Here is a tiny trained network, its code and every weight. The questions are about switching its units off for an input and a target symbol, where a switched-off unit gives its printed mean instead of its output.

import numpy as np


def w(rows, s, z=0):
    codes = np.array(rows[::2]) - 128.0
    scale = np.full(codes.shape[1], s)
    scale[-1] = z or s
    return codes * scale


def f(y):
    return y / 2 * (1 + np.tanh(0.7978845608 * (y + 0.044715 * y**3)))


def softmax(a):
    e = np.exp(a - a.max(-1, keepdims=True))
    return e / e.sum(-1, keepdims=True)


def log_softmax(a):
    a = a - a.max(-1, keepdims=True)
    return a - np.log(np.exp(a).sum(-1, keepdims=True))


def net(x, mask):
    ids = ['ΔΠΣΨΩαβζηθλμτφ'.index(c) for c in x.split()]
    T = len(ids)
    res = E[ids] + P[:T]
    u = 0
    for l in range(2):
        q, k, v = (res @ M[l].T for M in (Q, K, V))
        z = softmax(np.where(np.tri(T) > 0, q @ k.T / 2**0.5, -1e9)) @ v
        res = res + np.where(mask[u], z, O[l][:, -1]) @ O[l][:, :-1]
        u += 1
        y = f(res @ A[l][:, :-1].T + A[l][:, -1])
        res = res + np.where(mask[u : u + 8], y, B[l][:, -1]) @ B[l][:, :-1]
        u += 8
    return log_softmax(res[-1] @ U[:, :-1].T + U[:, -1])


Q, K, V, O, A, B = {}, {}, {}, {}, {}, {}
E = w([
[58,51,169],'Δ',
[84,83,191],'Π',
[178,129,165],'Σ',
[29,132,21],'Ψ',
[156,167,93],'Ω',
[187,111,131],'α',
[185,123,161],'β',
[71,164,4],'ζ',
[33,207,152],'η',
[189,140,176],'θ',
[117,191,92],'λ',
[145,132,137],'μ',
[165,123,131],'τ',
[52,206,123],'φ',
],0.017)
P = w([
[132,125,143],'0',
[2,178,71],'1',
[33,138,87],'2',
[78,75,135],'3',
[126,56,134],'4',
[60,130,152],'5',
[95,101,155],'6',
[195,19,166],'7',
[122,85,180],'8',
[32,198,158],'9',
[94,113,161],'10',
],0.0059)
Q[0] = w([
[52,188,62],'0.h0',
[4,39,92],'0.h0',
],0.0042)
K[0] = w([
[249,26,255],'0.h0',
[150,173,8],'0.h0',
],0.0032)
V[0] = w([
[215,2,117],'0.h0',
[184,106,123],'0.h0',
],0.0075)
O[0] = w([
[115,33,66,2],'0.h0',
[167,50,254,72],'0.h0',
],0.011,0.0054)
A[0] = w([
[102,70,92,130],'0.n0',
[180,176,57,70],'0.n1',
[104,156,1,254],'0.n2',
[28,70,137,186],'0.n3',
[122,124,245,143],'0.n4',
[89,101,2,245],'0.n5',
[120,126,148,67],'0.n6',
[48,129,73,226],'0.n7',
],0.011,0.0038)
B[0] = w([
[100,201,83,130],'0.n0',
[123,51,81,158],'0.n1',
[137,66,163,255],'0.n2',
[148,123,142,181],'0.n3',
[10,31,2,160],'0.n4',
[103,75,171,194],'0.n5',
[69,194,43,120],'0.n6',
[211,77,139,245],'0.n7',
],0.0059,0.0092)
Q[1] = w([
[118,122,235],'1.h0',
[3,141,121],'1.h0',
],0.0051)
K[1] = w([
[253,120,94],'1.h0',
[86,62,122],'1.h0',
],0.0048)
V[1] = w([
[91,184,145],'1.h0',
[7,109,97],'1.h0',
],0.012)
O[1] = w([
[4,131,89,167],'1.h0',
[175,18,13,254],'1.h0',
],0.013,0.0031)
A[1] = w([
[144,131,186,48],'1.n0',
[178,63,148,125],'1.n1',
[82,249,160,255],'1.n2',
[90,100,137,152],'1.n3',
[149,113,183,229],'1.n4',
[118,142,194,107],'1.n5',
[137,168,53,66],'1.n6',
[146,195,96,208],'1.n7',
],0.014,0.0031)
B[1] = w([
[44,254,188,126],'1.n0',
[52,175,110,234],'1.n1',
[220,125,177,254],'1.n2',
[172,151,74,177],'1.n3',
[53,90,126,157],'1.n4',
[90,111,240,134],'1.n5',
[66,189,99,152],'1.n6',
[234,111,81,169],'1.n7',
],0.0076,0.0081)
U = w([
[33,24,54,227],'Δ',
[58,35,66,37],'Π',
[70,117,176,77],'Σ',
[220,122,63,7],'Ψ',
[153,134,226,199],'Ω',
[2,182,221,185],'α',
[30,154,189,112],'β',
[161,143,104,10],'ζ',
[62,250,55,4],'η',
[73,121,171,80],'θ',
[233,145,165,185],'λ',
[103,113,181,174],'μ',
[51,153,203,115],'τ',
[194,253,55,248],'φ',
],0.006,0.0029)

Each question gives the input, a string of symbols that net reads in full, and the target symbol t.
The units are the heads (2 rows each of Q, K, V and O) and the neurons (one row each of A and B). Each row of codes is followed by its name. A weight is (code - 128) times the scale printed after its matrix; where a second scale follows, it is the last column's (O, A, B and U).
mask holds one flag per unit, layer by layer, with each layer's heads first. A switched-off unit (its flag False) gives its mean, the last column of its rows in O or B, instead of its output. The means were averaged over made-up inputs and are rounded, as every weight is.
A unit's drop is (log p(t) with every unit on - log p(t) with that unit switched off) / (log p(t) with every unit on - log p(t) with every unit switched off).
The circuit of an input: a set's keep is (log p(t) with only the set's units on - log p(t) with every unit switched off) / (log p(t) with every unit on - log p(t) with every unit switched off). Starting from the 12 units with the biggest drops (on a tie, the unit counted first), units are removed one at a time, each time the one whose removal leaves the highest keep (on an exact tie, the one counted first), for as long as the keep stays at least 0.8.
circuit, biggest first: the units of the circuit, biggest drop first
most important unit: the unit with the biggest drop
k most important neurons: the k neurons with the biggest drops, biggest first
k most important neurons of layer l: the k neurons of layer l with the biggest drops, biggest first
drop when u is switched off: that unit's drop, to one decimal
input λ φ Ψ μ, target φ: most important neuron of layer 0 => 0.n5
input λ Ω Ω τ φ, target Ω: circuit, biggest first => 1.h0; 1.n2; 0.n4
input φ Σ λ φ φ α, target φ: circuit, biggest first => 0.h0; 0.n2; 0.n5
input Δ φ Ψ Ψ τ λ Δ Δ Δ Ω, target Δ: circuit, biggest first => 0.h0; 1.h0
input φ η Δ μ Δ Π θ, target Δ: circuit, biggest first => 0.n4; 1.h0; 1.n2
input λ Δ Δ Ψ Ω θ Σ τ λ ζ, target Δ: 3 most important neurons of layer 0 => 0.n5; 0.n2; 0.n1
input Σ Ω λ Π, target Δ: 2 most important neurons => 0.n4; 0.n7
input η φ Δ η η φ β Ω φ λ θ, target φ: 4 most important neurons => 0.n2; 1.n2; 0.n5; 0.n7
input Δ φ φ Δ Δ Ω, target Δ: circuit, biggest first => 1.h0; 0.h0
input φ φ φ ζ η, target φ: circuit, biggest first => 0.h0; 1.n7; 0.n5
input φ ζ λ φ ζ Σ, target φ: 3 most important neurons => 0.n2; 0.n7; 0.n5
input η η η, target η: circuit, biggest first => 1.h0; 0.h0
input Ω β φ Ω Ω θ φ λ Ω λ, target λ: 3 most important neurons of layer 1 => 1.n2; 1.n1; 1.n7
input Ψ Π φ Δ λ τ φ φ φ β, target φ: most important neuron => 0.n2
input τ φ λ η Ψ θ φ λ φ φ μ, target φ: 2 most important neurons => 0.n2; 0.n5
input φ Ω φ λ φ, target φ: 4 most important neurons => 1.n2; 1.n7; 0.n5; 0.n3
input Δ Ψ Δ Δ η, target Δ: 2 most important neurons of layer 0 => 0.n0; 0.n5
input λ φ φ Ψ τ Ω λ Π, target Δ: 2 most important neurons => 0.n4; 1.n2
input η φ Ψ φ, target φ: 3 most important neurons of layer 0 => 0.n7; 0.n4; 0.n5
input Δ Δ φ, target Δ: most important unit => 1.h0
input φ η Σ, target φ: 2 most important neurons of layer 1 => 1.n2; 1.n7
input Σ τ φ φ φ Ψ Ω φ η η, target φ: drop when 1.n7 is switched off => 0.1
input μ Ψ η Ψ λ φ φ α, target φ: drop when 1.n2 is switched off => 0.0
input Π Δ Ψ φ, target Δ: drop when 1.n2 is switched off => 0.4
